Q:
[[112 113 135 121 121 112 124 117 111 123]
 [137 133 120 140 137 141 119 115 135 138]
 [117 117 134 118 118 111 126 119 115 125]
 [103 105 141 127 128 140 135 150 106 114]
 [157 156 111 126 120 133 124 122 154 147]
 [157 155 111 127 122 133 123 119 153 148]
 [157 156 112 126 122 134 124 120 154 148]
 [157 155 112 127 122 131 122 117 153 148]
 [104 106 140 123 123 137 136 152 107 112]]
A: 113

Q:
[[119 130 153 147 117 122 134 114 144 127 118 121 137]
 [119 134 116 104 125 117 125 123 119 130 125 117 130]
 [133 131 138 131 136 133 141 124 114 133 131 138 133]
 [139 127 122 125 137 142 121 139 119 122 143 138 133]
 [127 143 137 119 136 130 129 119 121 151 136 131 131]
 [107 141 141 130 106 107 134 112 138 131 107 107 139]
 [138 120 122 136 135 133 119 131 117 124 138 142 129]
 [139 134 115 131 135 129 136 144 152 135 138 132 119]
 [112 124 137 135 118 127 131 138 127 127 113 113 128]
 [135 141 117 120 129 127 141 134 132 140 125 133 113]]
A: 130

Q:
[[152 147 130 128 154 111]
 [123  98 150 108 146 123]
 [109 110 155  98 115 152]
 [131 142 108 105 137 156]
 [155 142  99 131  99 130]
 [105 132 105 150 108 146]
 [152 118 125 122 131 122]
 [125 125 107 103 115 118]
 [145 129 117 115 115 113]
 [122 121 150 133 128 112]
 [105  99 144 135 130 150]
 [130 122 156 101 115 108]]
A: 147

Q:
[[126 128 131 132 130 129 125 125 129 127 126 126 129 126 124]
 [124 130 128 137 130 126 120 122 129 122 125 126 129 126 124]
 [124 130 140 137 124 132 120 127 129 120 118 126 126 115 124]
 [124 130 144 137 128 138 120 123 129 119 115 126 129 106 124]
 [124 130 131 137 130 129 120 122 129 120 118 126 129 115 124]]
A: 128

Q:
[[127 118 144 110 125 113 126 108 109 117 129 113 128 124 121]
 [127 104 140 144 116 146 133 134 130 127 137 106 145 102 136]
 [139 135 129 135 136 119 113 144 153 137 130 127 133 119 118]
 [146 119 151 144 142 142 113 142 122 143 132 125 121 125 131]
 [119 146 123 143 122 130 149 144 140 119 131 135 135 144 140]]
A: 118

Q:
[[119 125 119 141 126 131 121 130 126 130 143 137 128 122 125]
 [139 155 137 129 132 128 124 110 150 126 126 119 130 126 131]
 [102 143 149 121 128 124 123 129 127 139 135 126 127 113 132]
 [120 127 140 135 130 128 133 132 118 125 118 133 126 117 127]
 [119 119 119 117 139 126 127 131 134 126 117 121 128 131 130]
 [119 132 140 112 137 138 132 129 119 116 134 139 127 124 138]
 [123 126 142 136 135 155 130 125 134 129 116 131 132 111 129]
 [127 143 118 133 113 148 118 131 127 122 117 127 131 124 128]
 [125 128 143 142 105 134 116 129 126 122 125 115 129 109 135]
 [132 129 117 134 113 129 129 150 133 114 132 132 126 137 133]
 [115 138 137 123 122 111 128 115 129 127 120 125 128 123 126]]
A: 125
---
array([127, 119, 108, 155]) -> 127
array([105, 139, 144, 116]) -> 105
array([103, 113, 132, 133]) -> 103
array([134, 106, 131, 142]) -> 134
array([158, 106, 130, 131]) -> 158
array([123, 107, 141, 152]) -> 123
---
[[147 124 136 137 130 121]
 [149 113 137 118 138 127]
 [116 107 134 107 135 140]] Out: 135

[[134 115 132 134]
 [133 119 156 133]
 [127 125 127 127]] Out: 127

[[127 129 123 129 135]
 [153 134 145 100 129]
 [121 135 128 125 130]] Out: 125

[[120 137 119 130 131 123 128]
 [128 115 109 108 133 133 100]
 [135 109 120 125 137 131 120]] Out: 131

[[146 124 145 137]
 [119 143 113 134]
 [146 112 151 127]] Out: 151

[[124 123 120 140 119 124 122]
 [128 142 145 107 146 128 144]
 [103 144 137 128 135 103 146]] Out: 103

[[138 130 138 138 134 126]
 [132 129 110 107 141 143]
 [136 147 143 104 126 136]] Out: 126

[[131 112 137 138 140 128 106]
 [110 138 118 137 123 131 132]
 [124 147 117 141 105 141 101]] Out: 141

[[128 137 142 124 130 136 122]
 [129 129 130 113 125 132 131]
 [126 129 116 123 126 144 149]] Out: 144

[[137  99 142 128 134]
 [137  99 142 129 134]
 [134 111 123 122 133]] Out: 122
---
[[130, 130, 128, 127, 130, 131, 127, 122, 130, 127, 125, 127, 120, 99, 130, 128],
 [125, 127, 129, 130, 130, 134, 128, 124, 129, 125, 132, 131, 128, 129, 131, 130],
 [132, 128, 126, 131, 129, 126, 130, 125, 130, 126, 123, 126, 136, 155, 126, 127],
 [129, 124, 134, 123, 131, 127, 130, 125, 130, 122, 125, 129, 128, 129, 126, 126],
 [129, 131, 130, 129, 132, 128, 122, 119, 132, 129, 131, 128, 129, 130, 125, 127]] → 129

[[139, 139, 131, 126, 137, 121, 120],
 [137, 121, 134, 131, 126, 121, 135],
 [120, 118, 123, 134, 129, 131, 125],
 [133, 129, 116, 128, 120, 129, 129],
 [122, 134, 136, 129, 125, 124, 119],
 [129, 140, 117, 127, 132, 129, 126],
 [123, 119, 121, 140, 133, 122, 134],
 [106, 131, 124, 116, 118, 132, 127],
 [130, 129, 126, 115, 128, 125, 114],
 [137, 135, 133, 130, 136, 121, 126],
 [135, 131, 126, 129, 140, 120, 132]] → 135

[[107, 139, 131, 114, 138, 114],
 [151, 127, 127, 107, 115, 141],
 [128, 110, 139, 114, 115, 140],
 [137, 130, 113, 140, 135, 140],
 [135, 125, 152, 131, 127, 112],
 [128, 129, 148, 109, 104, 140],
 [112, 139, 106, 134, 150, 143],
 [146, 126, 106, 118, 144, 111]] → 146

[[130, 132, 127, 121, 130, 117, 124, 118, 109, 135, 136, 143, 130, 130, 121],
 [135, 131, 132, 125, 140, 123, 116, 128, 124, 131, 124, 123, 132, 117, 124],
 [128, 126, 116, 132, 131, 129, 128, 126, 105, 128, 120, 118, 123, 128, 131],
 [127, 130, 144, 124, 122, 121, 130, 130, 135, 130, 125, 132, 126, 121, 122],
 [138, 127, 130, 129, 134, 134, 131, 114, 126, 128, 136, 129, 130, 131, 135]] → 138

[[102, 135, 127, 121, 137, 132, 128, 140, 129, 134, 136, 123, 135, 129],
 [119, 117, 117, 140, 138, 135, 119, 117, 115, 128, 127, 119, 135, 114],
 [104, 121, 131, 104, 144, 142, 143, 156, 120, 140, 132, 128, 120, 135],
 [105, 118, 124, 121, 150, 145, 137, 145, 122, 144, 125, 117, 129, 140],
 [111, 117, 112, 135, 149, 142, 128, 130, 111, 136, 135, 115, 130, 115],
 [107, 140, 130, 108, 138, 143, 139, 157, 132, 145, 135, 134, 110, 124],
 [102, 134, 137, 102, 135, 132, 139, 155, 131, 136, 135, 130, 128, 140],
 [117, 124, 126, 133, 123, 129, 109, 115, 116, 128, 126, 139, 131, 109],
 [105, 135, 133, 114, 135, 146, 129, 144, 133, 141, 123, 132, 117, 119]] → 105
---
[[156 120 149 105 110 103 117]
 [109 123 113 136 144 146 135]] Answer: 105

[[120 141 116 126 143 136]
 [123 119 113 140 138 132]
 [120  99 136 100 130 104]] Answer: 100

[151 118 131 148 131 113 105] Answer: 113

[112 138 135 149] Answer: 135

[128  99 126 130] Answer: 126

[[138 112 150 155 135 147 153]
 [100 120 124 118 116 131 126]] Answer: 112
